(in the rows, 128 means zero)
Group, then class
[123 105 130 128 133 134 130 120 141 141 137 124 132 132 142 109 122 159
 148 146] : <82> > K
[113 135 154 127 154 154 140 142 133  12 125 142 128 127 136 135 154 119
 149 102] : <92> > B
[134 102 112 127 128 137 105 124 137 126 148 110 122 132 147 126 134 162
 165 130] : <82> > Q
[130 156 132 126 129 147 128 137 146 166 134 132 126 126 151 134 173 102
 127 151] : <83> > L
[131 128 141 127 129 148 126 137 140 173 132 133 120 128 146 123 157 118
 116 152] : <83> > A
[130 140 151 129 140 146 124 136 125  32 123 136 118 128 136 136 141 119
 143 109] : <92> > B
[118 133 126 127 147 138 136 141 120  36 139 126 130 127 131 143 134 124
 116  93] : <92> > P
[132 132 131 127 124 135 120 139 150 177 135 132 110 115 138 126 153  97
 137 139] : <83> > A
[135 157 148 130 149 142 122 146 127  63 142 139 121 122 133 134 143 111
 149 100] : <92> > P
[129 154 121 128 122 147 125 139 146 187 148 137 125 128 148 124 164 102
 143 146] : <83> > A
[132 165 135 129 116 131 117 138 137 154 133 140 112 126 139 128 150  98
 124 140] : <83> > U
[144 164 136 127 113 132 104 135 142 181 138 131 108 127 145 141 164  97
 127 150] : <83> > A
[119 103 121 124 140 111 115 124 141 137 160 124 127 135 141 115 109 168
 156 137] : <82> > K
[126 139 128 129 124 149 132 138 149 173 129 139 128 126 145 132 165 104
 116 146] : <83> > A
[116 158 137 127 147 135 126 147 120   7 129 144 121 124 130 130 124 107
 129  99] : <92> > P
[122  99 110 127 132 117  96 124 139 114 157 117 107 132 157 137 125 150
 147 128] : <82> > Y
[132 114 100 126 128 129  98 124 139 114 168 114 121 131 145 125 141 145
 164 127] : <82> > Y
[125  89 117 132 143 129 118 129 139 117 157 120 127 130 141 118 132 155
 138 128] : <82> > K
[138 150 137 129 121 137 112 137 135 135 142 132 114 125 136 112 149 103
 144 130] : <83> > U
[126  96 121 127 125 131 102 127 139  79 163 120 109 129 151 129 138 152
 167 120] : <82> > Y
[142 151 129 127 117 137 123 137 138 185 133 130 111 126 139 141 144 105
 135 133] : <83> > U
[126 146 128 128 115 143 123 135 146 198 130 138 118 126 147 127 161 100
 112 156] : <83> > A
[129 107 117 127 133 123 108 120 128 113 145 115 118 132 148 131 119 155
 135 130] : <82> > Y
[143 168 132 127 121 146 121 144 133 176 129 126 120 132 136 129 148  96
 130 144] : <83> > U
[123 100 102 128 139 134 112 136 131  98 153 119 118 129 147 110 109 137
 136 114] : <82> > Y
[127  99 117 131 130 126 103 124 133  87 156 118 115 130 152 120 114 155
 158 118] : <82> > Y
[121 149 130 132 144 151 136 150 116  27 135 142 132 125 131 125 132 105
 112  90] : <92> > P
[126 144 160 127 149 154 130 139 124   4 112 141 121 129 147 141 138 127
 141 111] : <92> > B
[139 110 138 127 145 104 103 123 138 121 153 114 115 132 146 146 134 164
 171 136] : <82> > Q
[132 142 128 132 132 152 132 138 139 135 138 133 131 120 139 123 167 103
 111 125] : <83> > L
[127 109 135 131 129 115 111 121 140 144 151 121 117 129 140 123 127 153
 158 137] : <82> > K
[135 148 133 130 131 143 102 137 142 122 146 132 105 123 151 138 167 104
 121 133] : <83> > L
[125 151 167 126 143 144 127 139 134  18 128 150 114 125 138 140 149 109
 154 107] : <92> > B
[125  94 113 125 137 135 125 123 142 117 153 123 136 133 141 113 130 145
 166 126] : <82> > Y
[120  89 103 131 140 122 117 122 131  82 150 117 117 132 139 120 114 165
 136 116] : <82> > K

Group and class of each row
[130 123 135 118 127 133 131 138 120 136 134 119 133 121 132 128 120 119
 129 115] : X > Q72
[139 141 112 127 134 127 120 136 136 145 124 107 128 158 139 224 124 119
 126  90] : X > Q72
[141 136 107 118 124 137 127 140 126 134 126 106 125 150 122 185 120 123
 130  92] : X > Q72
[123 115 134 134 120 118 138 125 140 120 125 151 122 140 151 131 125 132
 126 130] : S > Q430
[124 136 117 109 128 126 129 142 133 162 131 123 132 155 109 224 121 132
 127 116] : X > Q396
[131 116 134 139 130 110 135 125 147 120 119 181 125 105 143 124 132 115
 125 125] : S > Q430
[143 109 100 137 123 124 128 139 118 137 128  89 132 172 115 224 117 126
 125  84] : X > Q396
[137 137 103 133 129 127 119 134 129 146 121 111 139 114  97 224 107 134
 129  78] : X > Q396
[134 162 104 110 130 126 122 140 135 141 123 130 129 148 119 224 121 121
 127 111] : X > Q640
[119 120 134 140 135 126 131 120 142 123 130 157 123 128 126 121 129 142
 125 149] : S > Q249
[132 114 126 129 127 130 136 140 127 127 129 122 133 118 117 162 121 139
 127 105] : X > Q640
[130 174 114 104 125 134 131 146 125 133 123 126 135 133 104 170 118 124
 130  89] : X > Q640
[135  90 117 151 136 122 135 129 129 108 134 155 116 137 138 176 132 149
 125 167] : S > Q249
[130  80 142 125 130 129 138 128 140 132 128 123 121 132 146 167 138 137
 126 109] : S > Q226
[130  70 145 133 135 123 133 118 140 133 128 150 118 119 139 110 135 125
 122 149] : S > Q430
[111 121 143 141 125 124 131 113 141 131 134 155 123 129 184 182 124 156
 126 160] : S > Q430
